Below is a small trained network, with its code and all its weights. Each question gives an input and a target symbol and asks what happens when units are switched off, that is, made to give their printed mean instead of their output.

import numpy as np


def w(rows, s, z=0):
    codes = np.array(rows[::2]) - 128.0
    scale = np.full(codes.shape[1], s)
    scale[-1] = z or s
    return codes * scale


def norm(h):
    return h / np.sqrt((h * h).mean(-1, keepdims=True) + 1e-5)


def f(y):
    return y / 2 * (1 + np.tanh(0.7978845608 * (y + 0.044715 * y**3)))


def softmax(a):
    e = np.exp(a - a.max(-1, keepdims=True))
    return e / e.sum(-1, keepdims=True)


def log_softmax(a):
    a = a - a.max(-1, keepdims=True)
    return a - np.log(np.exp(a).sum(-1, keepdims=True))


def net(x, mask):
    ids = ['ΔΘΛΣαβεζημξπτφψω'.index(c) for c in x.split()]
    T = len(ids)
    res = E[ids] + P[:T]
    u = 0
    for l in range(3):
        q, k, v = (norm(res) @ M[l].T for M in (Q, K, V))
        z = softmax(np.where(np.tri(T) > 0, q @ k.T / 3**0.5, -1e9)) @ v
        res = res + np.where(mask[u], z, O[l][:, -1]) @ O[l][:, :-1]
        u += 1
        y = f(norm(res) @ A[l][:, :-1].T + A[l][:, -1])
        res = res + np.where(mask[u : u + 4], y, B[l][:, -1]) @ B[l][:, :-1]
        u += 4
    return log_softmax(norm(res)[-1] @ U[:, :-1].T + U[:, -1])


Q, K, V, O, A, B = {}, {}, {}, {}, {}, {}
E = w([
[127,168,126,143,79,234,129,30,155,117,171],'Δ',
[129,126,29,112,34,64,194,87,123,154,131],'Θ',
[188,96,132,174,108,110,143,92,165,43,170],'Λ',
[57,133,129,213,179,69,111,97,175,107,86],'Σ',
[49,130,115,136,190,186,146,85,180,190,76],'α',
[140,72,53,124,130,89,150,111,207,213,103],'β',
[149,86,108,74,150,148,29,194,164,138,75],'ε',
[91,158,10,99,87,52,98,164,93,107,122],'ζ',
[119,94,153,133,78,154,214,48,114,131,120],'η',
[76,224,50,108,67,175,202,101,82,93,142],'μ',
[97,177,34,151,115,132,107,80,146,95,139],'ξ',
[107,142,80,147,111,54,225,179,132,116,53],'π',
[148,92,84,110,88,60,47,57,176,156,161],'τ',
[153,122,68,2,34,159,110,85,100,180,117],'φ',
[107,86,131,132,107,139,97,36,152,154,129],'ψ',
[75,151,142,127,126,155,122,91,69,66,95],'ω',
],0.0051)
P = w([
[72,123,102,122,3,204,92,162,181,109,28],'0',
[182,155,121,103,189,89,122,55,78,154,63],'1',
[60,64,39,113,23,222,118,119,175,49,49],'2',
[135,128,151,128,176,79,108,87,70,175,147],'3',
[56,66,13,109,39,195,91,128,170,27,70],'4',
[123,105,164,142,183,93,132,158,72,188,249],'5',
[49,80,57,69,80,201,111,134,153,61,81],'6',
],0.0048)
Q[0] = w([
[2,68,26,111,101,159,124,116,133,139,118],'L0H1',
[127,112,128,99,120,134,131,132,121,121,133],'L0H1',
[166,213,207,113,161,132,137,149,118,173,73],'L0H1',
],0.0067)
K[0] = w([
[70,179,137,103,187,113,128,173,75,237,248],'L0H1',
[132,119,112,129,130,137,145,136,135,133,160],'L0H1',
[47,121,77,130,83,178,98,119,166,98,3],'L0H1',
],0.0057)
V[0] = w([
[127,147,139,129,95,159,174,147,74,156,111],'L0H1',
[204,142,94,151,169,190,149,136,201,70,140],'L0H1',
[121,2,201,12,107,78,156,169,56,101,55],'L0H1',
],0.0033)
O[0] = w([
[216,138,86,162,132,180,98,151,118,124,114,118],'L0H1',
[124,136,155,111,63,144,115,139,232,69,144,7],'L0H1',
[108,19,123,179,108,166,111,126,4,144,84,149],'L0H1',
],0.0039,0.0017)
A[0] = w([
[88,153,155,93,77,77,176,117,115,208,162,30],'L0N1',
[77,99,118,174,190,253,156,186,195,12,119,216],'L0N2',
[232,225,209,150,114,191,126,84,55,155,150,6],'L0N3',
[135,111,161,76,118,138,116,154,54,138,98,117],'L0N4',
],0.0027,0.0017)
B[0] = w([
[205,139,112,137,198,137,149,155,85,121,144,102],'L0N1',
[93,114,61,58,1,91,121,92,104,200,119,249],'L0N2',
[142,83,175,40,146,183,129,73,69,82,186,84],'L0N3',
[131,194,108,161,153,117,96,108,200,103,173,139],'L0N4',
],0.0034,0.002)
Q[1] = w([
[253,164,230,120,191,119,93,185,124,136,147],'L1H1',
[205,221,163,121,169,109,137,103,80,146,83],'L1H1',
[145,169,153,167,167,109,151,111,67,119,171],'L1H1',
],0.0063)
K[1] = w([
[153,95,77,117,46,159,53,100,208,16,1],'L1H1',
[68,159,94,148,67,154,139,64,146,116,29],'L1H1',
[121,112,106,123,95,108,141,33,118,72,87],'L1H1',
],0.0054)
V[1] = w([
[118,125,129,160,95,130,254,98,120,108,140],'L1H1',
[79,183,81,106,141,189,152,111,103,189,119],'L1H1',
[152,116,77,173,112,71,102,70,145,121,142],'L1H1',
],0.0061)
O[1] = w([
[248,158,93,255,127,98,77,56,150,87,144,110],'L1H1',
[137,135,55,109,236,199,178,118,155,126,170,234],'L1H1',
[146,175,195,101,152,66,119,95,110,166,158,254],'L1H1',
],0.0056,0.003)
A[1] = w([
[47,123,39,68,158,213,36,192,49,148,133,88],'L1N1',
[21,150,45,66,57,162,212,42,155,176,65,2],'L1N2',
[134,144,149,52,34,182,222,83,91,3,164,36],'L1N3',
[77,194,118,10,125,130,147,155,181,158,122,40],'L1N4',
],0.0035,0.0033)
B[1] = w([
[118,40,183,217,79,54,254,92,145,71,187,219],'L1N1',
[172,63,180,160,147,67,64,189,183,65,182,253],'L1N2',
[96,108,110,142,169,75,60,136,170,174,110,143],'L1N3',
[216,114,126,209,171,49,103,96,180,103,194,155],'L1N4',
],0.0045,0.0034)
Q[2] = w([
[112,97,112,132,26,69,125,127,162,116,134],'L2H1',
[132,193,130,176,213,230,129,155,75,182,51],'L2H1',
[156,229,209,138,210,208,125,157,1,209,77],'L2H1',
],0.0074)
K[2] = w([
[153,162,205,180,178,141,124,133,80,187,166],'L2H1',
[78,120,31,69,88,151,137,47,179,84,3],'L2H1',
[113,81,87,111,63,104,87,67,191,61,35],'L2H1',
],0.0061)
V[2] = w([
[184,77,27,62,61,72,153,123,136,165,153],'L2H1',
[83,190,74,116,115,82,121,165,60,1,158],'L2H1',
[132,107,170,62,93,197,82,23,105,73,215],'L2H1',
],0.005)
O[2] = w([
[163,103,128,21,221,84,133,100,22,130,119,255],'L2H1',
[156,92,116,113,73,72,255,68,156,253,128,99],'L2H1',
[250,181,211,106,94,200,204,130,124,77,117,152],'L2H1',
],0.0055,0.0033)
A[2] = w([
[180,101,124,207,88,156,94,166,150,81,156,31],'L2N1',
[47,102,163,101,130,68,93,177,123,147,155,35],'L2N2',
[163,192,97,75,254,119,116,66,25,191,100,5],'L2N3',
[140,175,193,93,194,99,140,114,67,149,151,222],'L2N4',
],0.0087,0.0023)
B[2] = w([
[110,148,165,153,174,114,152,141,90,189,104,150],'L2N1',
[172,206,136,137,125,178,142,130,91,167,159,162],'L2N2',
[2,212,129,91,202,69,200,103,145,127,71,247],'L2N3',
[92,169,121,133,186,135,206,51,113,169,143,203],'L2N4',
],0.0092,0.013)
U = w([
[54,170,118,67,176,93,152,104,130,130,48,217],'Δ',
[184,199,193,96,160,140,165,88,61,159,196,111],'Θ',
[158,56,128,137,113,46,166,107,79,218,224,82],'Λ',
[49,81,106,199,169,172,98,167,193,82,154,143],'Σ',
[132,102,253,164,176,61,105,212,113,103,135,99],'α',
[151,125,139,88,138,70,101,151,253,101,192,89],'β',
[61,126,124,61,64,219,132,209,88,140,135,162],'ε',
[161,22,138,62,160,133,148,127,70,31,109,117],'ζ',
[153,140,103,98,179,103,14,141,62,81,187,200],'η',
[129,148,163,75,23,79,75,107,141,96,47,192],'μ',
[182,200,175,125,125,194,163,185,202,80,119,60],'ξ',
[87,69,161,226,63,128,218,135,163,168,91,5],'π',
[80,180,156,202,80,108,72,148,168,199,200,80],'τ',
[168,134,14,114,102,221,160,104,169,129,124,108],'φ',
[179,140,103,204,138,170,104,114,35,139,47,133],'ψ',
[69,64,25,140,88,114,59,90,82,178,89,99],'ω',
],0.0059,0.0025)

Each question gives the input, a string of symbols that net reads in full, and the target symbol t.
The units are the heads (3 rows each of Q, K, V and O) and the neurons (one row each of A and B). Each row of codes is followed by its name. A weight is (code - 128) times the scale printed after its matrix; where a second scale follows, it is the last column's (O, A, B and U).
mask holds one flag per unit, layer by layer, with each layer's heads first. A switched-off unit (its flag False) gives its mean, the last column of its rows in O or B, instead of its output. The means were averaged over made-up inputs and are rounded, as every weight is.
A unit's drop is (log p(t) with every unit on - log p(t) with that unit switched off) / (log p(t) with every unit on - log p(t) with every unit switched off).
The circuit of an input: a set's keep is (log p(t) with only the set's units on - log p(t) with every unit switched off) / (log p(t) with every unit on - log p(t) with every unit switched off). Starting from the 12 units with the biggest drops (on a tie, the unit counted first), units are removed one at a time, each time the one whose removal leaves the highest keep (on an exact tie, the one counted first), for as long as the keep stays at least 0.8.
units of the circuit, in order: the units of the circuit, biggest drop first
most important unit: the unit with the biggest drop
top k neurons: the k neurons with the biggest drops, biggest first
top k neurons in layer l: the k neurons of layer l with the biggest drops, biggest first
input φ ω η Δ ψ ξ φ, target β: most important unit : L2N3
input α τ τ, target Θ: units of the circuit, in order : [L1H1, L2N3, L2N2]
input μ π ξ β ω ε Λ, target ε: units of the circuit, in order : [L1H1, L2N3, L2N4]
input Δ Λ τ Δ α ω ε, target π: units of the circuit, in order : [L2H1, L2N3, L1N1]
input ζ ξ ε, target β: top 3 neurons : [L2N3, L2N4, L1N4]
input α η ω τ η μ η, target φ: top 2 neurons : [L2N3, L0N2]
input β η α η μ ε ψ, target ε: units of the circuit, in order : [L1H1, L2N3, L2N4]
input ε Θ η ζ η, target Λ: units of the circuit, in order : [L2N3, L2H1, L1N2]
input ζ φ ξ η α α Λ, target Σ: top 2 neurons : [L2N3, L2N4]
input τ ω α π ε, target ω: units of the circuit, in order : [L2N3, L2H1]
input τ ε β β η, target η: units of the circuit, in order : [L2N3, L2H1, L1N2]
input ε ψ ζ ξ Θ, target β: units of the circuit, in order : [L2N3, L2N4, L0H1, L1N2]
input Λ Λ ε η μ, target ψ: top 2 neurons : [L2N3, L2N1]
input ε φ φ Λ ψ ε, target Θ: most important unit : L1N1
input ζ η ε ψ Λ, target α: top 2 neurons : [L2N1, L2N3]
input ζ τ Σ ω Λ α α, target Σ: units of the circuit, in order : [L2N3, L2H1, L2N4]
input ω ψ Λ π μ η η, target ψ: units of the circuit, in order : [L1H1, L2N3, L2N1, L2N4]
input μ Σ Θ ε ξ, target ε: top 2 neurons in layer 2 : [L2N3, L2N2]
input ψ η Σ τ Λ ψ η, target α: top 2 neurons : [L2N3, L1N2]
input Λ β π η φ Λ Λ, target μ: units of the circuit, in order : [L1H1, L2N3, L2N4, L0N2]
input ω Σ η, target τ: top 4 neurons : [L2N3, L2N2, L1N2, L2N4]
input Λ β ω ε ω, target ε: top 2 neurons : [L2N3, L2N2]
input μ μ α Λ Σ, target μ: most important unit : L1H1
input η Δ Δ α Λ φ Λ, target ζ: top 2 neurons : [L2N3, L0N2]
input η ω τ, target π: top 3 neurons : [L2N3, L2N1, L2N4]
input Θ ζ Δ ζ Λ, target Λ: top 3 neurons in layer 2 : [L2N3, L2N2, L2N4]
input φ φ φ, target ζ: top 3 neurons : [L2N3, L1N1, L1N2]
